Below is a small trained network, with its code and all its weights. Each question gives an input and a class and asks what happens when units are switched off, that is, made to give their printed mean instead of their output.

import numpy as np


def w(rows, s, z=0):
    codes = np.array(rows[::2]) - 128.0
    scale = np.full(codes.shape[1], s)
    scale[-1] = z or s
    return codes * scale


def f(y):
    return np.maximum(y, 0)


def log_softmax(a):
    a = a - a.max(-1, keepdims=True)
    return a - np.log(np.exp(a).sum(-1, keepdims=True))


def net(x, mask):
    res = np.array(x, float).reshape(1, 4) / 4 @ E
    y = f(res @ A[0][:, :-1].T + A[0][:, -1])
    res = res + np.where(mask, y, B[0][:, -1]) @ B[0][:, :-1]
    return log_softmax(res[-1] @ U[:, :-1].T + U[:, -1])


A, B = {}, {}
E = w([
[139,168,32,197,169,217],'x0',
[165,223,199,152,90,164],'x1',
[149,148,127,215,156,2],'x2',
[37,102,207,183,171,170],'x3',
],0.0093)
A[0] = w([
[186,208,159,114,91,141,68],'n0',
[107,50,74,94,170,111,54],'n1',
[88,112,162,166,132,141,57],'n2',
[76,103,180,173,161,160,37],'n3',
[161,140,124,167,142,83,97],'n4',
[125,154,135,119,137,128,102],'n5',
[109,127,122,74,107,177,40],'n6',
[108,41,66,106,145,104,93],'n7',
[186,185,193,140,118,165,34],'n8',
[8,124,173,187,167,156,55],'n9',
[122,163,45,191,162,179,85],'n10',
[114,111,126,96,93,189,50],'n11',
[124,133,114,142,123,135,85],'n12',
[111,82,225,31,69,46,16],'n13',
[118,146,124,116,140,125,120],'n14',
[202,152,40,57,57,98,64],'n15',
[136,137,62,186,161,183,57],'n16',
[140,149,91,151,162,158,53],'n17',
[168,199,182,136,92,151,56],'n18',
[104,75,87,112,155,114,47],'n19',
[119,128,125,68,121,174,48],'n20',
[117,133,119,126,138,128,252],'n21',
[120,99,123,49,93,216,77],'n22',
[104,115,129,57,102,201,91],'n23',
[130,124,133,104,139,149,192],'n24',
[127,147,119,202,158,55,53],'n25',
[73,73,66,107,145,104,27],'n26',
[148,150,61,167,159,194,75],'n27',
[102,58,70,99,171,104,80],'n28',
[194,156,59,90,79,102,47],'n29',
[211,156,58,78,104,106,58],'n30',
[73,105,179,170,159,163,42],'n31',
[121,190,168,136,108,137,59],'n32',
[121,130,119,159,117,96,57],'n33',
[129,147,125,186,139,68,198],'n34',
[139,206,166,146,86,148,62],'n35',
[104,71,84,110,155,108,108],'n36',
[120,99,107,127,141,118,61],'n37',
[107,114,128,71,93,202,69],'n38',
[142,138,123,203,141,43,45],'n39',
[117,169,50,192,147,165,67],'n40',
[157,133,101,119,116,125,89],'n41',
[153,124,133,210,135,70,24],'n42',
[165,168,173,161,77,150,99],'n43',
],0.013,0.011)
B[0] = w([
[85,133,122,190,114,169,181],'n0',
[79,169,117,201,104,161,176],'n1',
[74,107,152,134,154,117,151],'n2',
[89,75,171,134,177,129,171],'n3',
[129,151,110,94,149,131,166],'n4',
[110,125,125,132,124,132,131],'n5',
[113,160,103,129,156,99,162],'n6',
[106,158,120,185,92,187,195],'n7',
[71,151,110,195,106,143,169],'n8',
[90,50,188,128,204,147,211],'n9',
[108,105,156,95,62,73,228],'n10',
[122,156,97,111,161,111,168],'n11',
[123,128,126,127,127,119,130],'n12',
[61,104,181,78,11,25,241],'n13',
[122,127,127,123,125,136,128],'n14',
[82,55,181,132,205,150,221],'n15',
[92,114,159,100,80,63,200],'n16',
[93,135,147,122,106,96,157],'n17',
[97,149,107,202,99,165,177],'n18',
[73,154,120,184,123,136,152],'n19',
[109,178,98,126,160,92,162],'n20',
[213,117,123,83,110,191,252],'n21',
[148,195,73,93,179,91,223],'n22',
[154,179,70,93,169,90,213],'n23',
[176,127,105,97,124,162,202],'n24',
[148,191,57,86,186,99,180],'n25',
[63,164,121,196,119,149,159],'n26',
[108,123,160,99,63,62,212],'n27',
[108,160,117,197,94,174,185],'n28',
[66,73,183,124,193,133,186],'n29',
[89,62,191,134,195,131,195],'n30',
[88,79,168,130,176,130,174],'n31',
[87,132,125,176,113,143,155],'n32',
[124,158,117,119,136,126,136],'n33',
[163,154,89,78,140,156,228],'n34',
[77,153,102,192,105,160,174],'n35',
[127,148,117,166,99,173,180],'n36',
[105,133,129,149,132,132,133],'n37',
[138,182,74,99,175,87,198],'n38',
[125,191,70,92,171,101,180],'n39',
[99,124,161,104,72,86,207],'n40',
[112,112,147,130,140,126,145],'n41',
[118,182,68,105,182,95,163],'n42',
[105,147,106,163,108,172,180],'n43',
],0.012,0.011)
U = w([
[129,189,65,81,187,101,115],'0',
[104,109,164,89,27,55,116],'1',
[105,49,174,138,221,154,127],'2',
[107,164,104,224,89,183,120],'3',
[251,83,119,41,79,227,255],'4',
[181,106,126,172,135,96,96],'5',
[170,118,134,165,136,98,100],'6',
[198,100,129,174,131,116,94],'7',
],0.014,0.016)

Each question gives the input, the list of numbers given to net, and the class t.
The units are the neurons (one row each of A and B). Each row of codes is followed by its name. A weight is (code - 128) times the scale printed after its matrix; where a second scale follows, it is the last column's (A, B and U).
mask holds one flag per neuron, in row order. A switched-off neuron (its flag False) gives its mean, the last column of its row in B, instead of its output. The means were averaged over made-up inputs and are rounded, as every weight is.
A unit's drop is (log p(t) with every unit on - log p(t) with that unit switched off) / (log p(t) with every unit on - log p(t) with every unit switched off).
The circuit of an input: a set's keep is (log p(t) with only the set's units on - log p(t) with every unit switched off) / (log p(t) with every unit on - log p(t) with every unit switched off). Starting from the 12 units with the biggest drops (on a tie, the unit counted first), units are removed one at a time, each time the one whose removal leaves the highest keep (on an exact tie, the one counted first), for as long as the keep stays at least 0.8.
circuit, biggest first: the units of the circuit, biggest drop first
unit that matters most: the unit with the biggest drop
k most important neurons: the k neurons with the biggest drops, biggest first
drop of u: that unit's drop, to one decimal
input [-6,-1,-1,-8], class 2: circuit, biggest first -> (n15)
input [2,3,-6,-8], class 2: 3 most important neurons -> (n15 n30 n29)
input [-7,-6,8,-8], class 0: 2 most important neurons -> (n39 n25)
input [6,6,7,3], class 0: 2 most important neurons -> (n25 n13)
input [6,-3,5,6], class 1: 3 most important neurons -> (n10 n40 n16)
input [8,-6,7,-3], class 1: 4 most important neurons -> (n10 n40 n16 n27)
input [-3,7,-7,-5], class 0: 2 most important neurons -> (n22 n23)
input [3,-6,5,-5], class 3: 2 most important neurons -> (n7 n28)
input [8,4,-5,-7], class 1: 2 most important neurons -> (n27 n10)
input [-7,-1,-7,-4], class 0: 2 most important neurons -> (n22 n23)
input [0,7,-8,-2], class 0: 3 most important neurons -> (n22 n23 n38)
input [7,-8,-1,4], class 3: 2 most important neurons -> (n13 n28)
input [-2,-2,-5,-8], class 2: drop of n15 -> 0.2
input [5,-1,-4,-8], class 2: drop of n15 -> 0.1
input [3,6,0,-4], class 3: drop of n41 -> 0.0
input [5,7,-3,8], class 2: unit that matters most -> n9
